Below is a small trained network, with its code and all its weights. Each question gives an input and a target symbol and asks what happens when units are switched off, that is, made to give their printed mean instead of their output.

import numpy as np


def w(rows, s, z=0):
    codes = np.array(rows[::2]) - 128.0
    scale = np.full(codes.shape[1], s)
    scale[-1] = z or s
    return codes * scale


def norm(h):
    return h / np.sqrt((h * h).mean(-1, keepdims=True) + 1e-5)


def f(y):
    return y / 2 * (1 + np.tanh(0.7978845608 * (y + 0.044715 * y**3)))


def softmax(a):
    e = np.exp(a - a.max(-1, keepdims=True))
    return e / e.sum(-1, keepdims=True)


def log_softmax(a):
    a = a - a.max(-1, keepdims=True)
    return a - np.log(np.exp(a).sum(-1, keepdims=True))


def net(x, mask):
    ids = ['Γαζξπφ'.index(c) for c in x.split()]
    T = len(ids)
    res = E[ids] + P[:T]
    u = 0
    for l in range(2):
        r = norm(res)
        for j in range(3):
            rows = slice(4 * j, 4 * j + 4)
            q, k, v = (r @ M[l][rows].T for M in (Q, K, V))
            z = softmax(np.where(np.tri(T) > 0, q @ k.T / 4**0.5, -1e9)) @ v
            o = O[l][rows]
            res = res + np.where(mask[u + j], z, o[:, -1]) @ o[:, :-1]
        u += 3
        y = f(norm(res) @ A[l][:, :-1].T + A[l][:, -1])
        res = res + np.where(mask[u : u + 12], y, B[l][:, -1]) @ B[l][:, :-1]
        u += 12
    return log_softmax(norm(res)[-1] @ U[:, :-1].T + U[:, -1])


Q, K, V, O, A, B = {}, {}, {}, {}, {}, {}
E = w([
[153,121,146],'Γ',
[150,120,146],'α',
[168,127,191],'ζ',
[166,143,138],'ξ',
[87,147,111],'π',
[98,162,253],'φ',
],0.038)
P = w([
[55,15,197],'0',
[98,65,241],'1',
[254,45,180],'2',
[65,169,224],'3',
[237,112,141],'4',
[56,217,191],'5',
[252,121,108],'6',
],0.0085)
Q[0] = w([
[125,48,24],'L0H1',
[182,251,172],'L0H1',
[149,143,93],'L0H1',
[165,158,74],'L0H1',
[192,28,145],'L0H2',
[149,115,162],'L0H2',
[126,127,40],'L0H2',
[94,80,171],'L0H2',
[165,135,118],'L0H3',
[137,84,105],'L0H3',
[50,149,167],'L0H3',
[115,176,154],'L0H3',
],0.025)
K[0] = w([
[7,32,29],'L0H1',
[181,252,139],'L0H1',
[89,133,84],'L0H1',
[69,144,58],'L0H1',
[4,113,204],'L0H2',
[98,165,149],'L0H2',
[145,7,139],'L0H2',
[100,189,79],'L0H2',
[154,128,78],'L0H3',
[143,31,132],'L0H3',
[68,204,216],'L0H3',
[110,234,128],'L0H3',
],0.02)
V[0] = w([
[250,222,110],'L0H1',
[35,57,95],'L0H1',
[193,179,134],'L0H1',
[212,200,21],'L0H1',
[61,42,165],'L0H2',
[81,192,113],'L0H2',
[152,157,116],'L0H2',
[71,91,148],'L0H2',
[236,153,90],'L0H3',
[196,124,95],'L0H3',
[234,131,82],'L0H3',
[107,179,160],'L0H3',
],0.011)
O[0] = w([
[142,31,106,212],'L0H1',
[102,183,197,2],'L0H1',
[141,78,100,193],'L0H1',
[111,10,218,60],'L0H1',
[135,25,96,183],'L0H2',
[168,130,205,90],'L0H2',
[124,161,136,111],'L0H2',
[144,62,131,153],'L0H2',
[124,46,132,155],'L0H3',
[137,61,120,137],'L0H3',
[137,33,120,148],'L0H3',
[95,186,158,142],'L0H3',
],0.012,0.0092)
A[0] = w([
[129,116,131,42],'L0N1',
[45,140,98,3],'L0N2',
[122,143,155,35],'L0N3',
[81,111,87,15],'L0N4',
[96,59,104,59],'L0N5',
[87,168,135,66],'L0N6',
[137,88,145,67],'L0N7',
[184,122,167,70],'L0N8',
[93,125,165,9],'L0N9',
[62,130,214,49],'L0N10',
[5,123,136,60],'L0N11',
[95,131,161,35],'L0N12',
],0.027,0.0035)
B[0] = w([
[128,108,170,127],'L0N1',
[144,199,126,140],'L0N2',
[143,92,187,126],'L0N3',
[177,102,136,134],'L0N4',
[99,160,211,254],'L0N5',
[130,79,119,155],'L0N6',
[161,115,219,197],'L0N7',
[169,193,103,166],'L0N8',
[90,94,111,127],'L0N9',
[49,27,142,155],'L0N10',
[148,252,184,144],'L0N11',
[107,96,125,128],'L0N12',
],0.03,0.0099)
Q[1] = w([
[207,125,132],'L1H1',
[201,60,128],'L1H1',
[8,81,119],'L1H1',
[164,241,137],'L1H1',
[50,221,197],'L1H2',
[64,246,161],'L1H2',
[71,217,196],'L1H2',
[122,140,175],'L1H2',
[119,122,101],'L1H3',
[103,180,101],'L1H3',
[1,109,166],'L1H3',
[135,192,154],'L1H3',
],0.02)
K[1] = w([
[96,184,155],'L1H1',
[115,180,182],'L1H1',
[193,41,108],'L1H1',
[78,163,98],'L1H1',
[32,119,119],'L1H2',
[48,66,107],'L1H2',
[36,127,129],'L1H2',
[91,177,150],'L1H2',
[131,116,100],'L1H3',
[97,128,79],'L1H3',
[90,252,109],'L1H3',
[96,140,140],'L1H3',
],0.025)
V[1] = w([
[151,213,133],'L1H1',
[127,156,137],'L1H1',
[82,218,189],'L1H1',
[102,81,137],'L1H1',
[227,199,179],'L1H2',
[197,58,135],'L1H2',
[208,107,156],'L1H2',
[221,202,180],'L1H2',
[38,186,133],'L1H3',
[22,2,113],'L1H3',
[191,133,129],'L1H3',
[252,27,118],'L1H3',
],0.013)
O[1] = w([
[87,97,192,200],'L1H1',
[115,121,144,156],'L1H1',
[40,157,97,235],'L1H1',
[143,157,75,95],'L1H1',
[240,144,160,247],'L1H2',
[142,78,145,134],'L1H2',
[207,99,155,178],'L1H2',
[255,143,164,246],'L1H2',
[141,74,198,40],'L1H3',
[27,67,92,70],'L1H3',
[148,166,107,178],'L1H3',
[97,207,14,253],'L1H3',
],0.017,0.005)
A[1] = w([
[128,39,71,3],'L1N1',
[152,92,105,154],'L1N2',
[90,124,144,130],'L1N3',
[134,141,65,17],'L1N4',
[150,3,89,104],'L1N5',
[119,129,130,83],'L1N6',
[107,119,177,161],'L1N7',
[142,153,103,200],'L1N8',
[87,105,120,120],'L1N9',
[88,180,190,197],'L1N10',
[72,42,104,143],'L1N11',
[91,108,122,108],'L1N12',
],0.038,0.0054)
B[1] = w([
[214,192,230,145],'L1N1',
[102,170,120,171],'L1N2',
[172,109,94,156],'L1N3',
[202,89,176,161],'L1N4',
[220,67,42,200],'L1N5',
[158,139,129,119],'L1N6',
[154,72,137,216],'L1N7',
[88,140,84,188],'L1N8',
[132,107,58,152],'L1N9',
[62,100,162,244],'L1N10',
[2,83,46,179],'L1N11',
[133,107,79,148],'L1N12',
],0.059,0.011)
U = w([
[114,200,38,160],'Γ',
[1,191,137,251],'α',
[196,194,211,118],'ζ',
[200,16,68,80],'ξ',
[71,48,242,173],'π',
[32,9,42,44],'φ',
],0.013,0.0029)

Each question gives the input, a string of symbols that net reads in full, and the target symbol t.
The units are the heads (4 rows each of Q, K, V and O) and the neurons (one row each of A and B). Each row of codes is followed by its name. A weight is (code - 128) times the scale printed after its matrix; where a second scale follows, it is the last column's (O, A, B and U).
mask holds one flag per unit, layer by layer, with each layer's heads first. A switched-off unit (its flag False) gives its mean, the last column of its rows in O or B, instead of its output. The means were averaged over made-up inputs and are rounded, as every weight is.
A unit's drop is (log p(t) with every unit on - log p(t) with that unit switched off) / (log p(t) with every unit on - log p(t) with every unit switched off).
The circuit of an input: a set's keep is (log p(t) with only the set's units on - log p(t) with every unit switched off) / (log p(t) with every unit on - log p(t) with every unit switched off). Starting from the 12 units with the biggest drops (on a tie, the unit counted first), units are removed one at a time, each time the one whose removal leaves the highest keep (on an exact tie, the one counted first), for as long as the keep stays at least 0.8.
circuit, biggest first: the units of the circuit, biggest drop first
unit that matters most: the unit with the biggest drop
k most important neurons: the k neurons with the biggest drops, biggest first
top k neurons in layer l: the k neurons of layer l with the biggest drops, biggest first
heads that matter: for each layer, one digit per head in row order, 1 if its drop is at least 0.15 and else 0, layers parted by /
input ξ Γ α Γ ξ ζ, target π: top neuron in layer 0 => (L0N5)
input ζ Γ Γ α α, target ζ: 2 most important neurons => (L1N11 L0N5)
input α φ ξ Γ ξ Γ φ, target ξ: top 3 neurons in layer 0 => (L0N10 L0N5 L0N8)
input Γ Γ α, target α: circuit, biggest first => (L1H3 L1N5 L1N7)
input α Γ Γ, target Γ: heads that matter => 110 / 101
input Γ Γ α α α, target α: circuit, biggest first => (L1H3 L1N7 L1N5)
input ξ ζ α, target ζ: 2 most important neurons => (L0N5 L1N5)
input Γ Γ π π α ζ, target α: heads that matter => 101 / 100
input π ζ Γ ζ, target Γ: heads that matter => 011 / 001
input Γ Γ π ζ, target α: heads that matter => 001 / 100
input Γ π ξ ξ Γ α, target π: heads that matter => 100 / 000
input Γ Γ ξ α ζ ξ φ, target ξ: 2 most important neurons => (L0N10 L0N5)
input ζ α ζ ξ Γ ζ, target π: heads that matter => 101 / 100
input α Γ Γ ζ φ, target ζ: top 3 neurons in layer 0 => (L0N6 L0N5 L0N11)
input π Γ π ξ, target α: heads that matter => 011 / 000
input ξ ζ π Γ Γ π, target α: unit that matters most => L0N11
input ξ Γ ξ α α ζ, target Γ: heads that matter => 000 / 000
input ζ α Γ, target ζ: 2 most important neurons => (L1N11 L0N5)
input π ξ Γ Γ, target α: heads that matter => 011 / 011
input ζ Γ ξ Γ Γ Γ, target ζ: unit that matters most => L1N4
input ξ ζ Γ α, target Γ: heads that matter => 100 / 010
input π α Γ, target π: 3 most important neurons => (L0N5 L0N7 L1N5)
input α ζ π, target π: heads that matter => 000 / 001
input α Γ ζ π, target α: heads that matter => 000 / 000
input Γ π α α α, target π: 3 most important neurons => (L0N5 L0N7 L1N5)
input ζ Γ ζ Γ, target Γ: 2 most important neurons => (L0N5 L0N10)
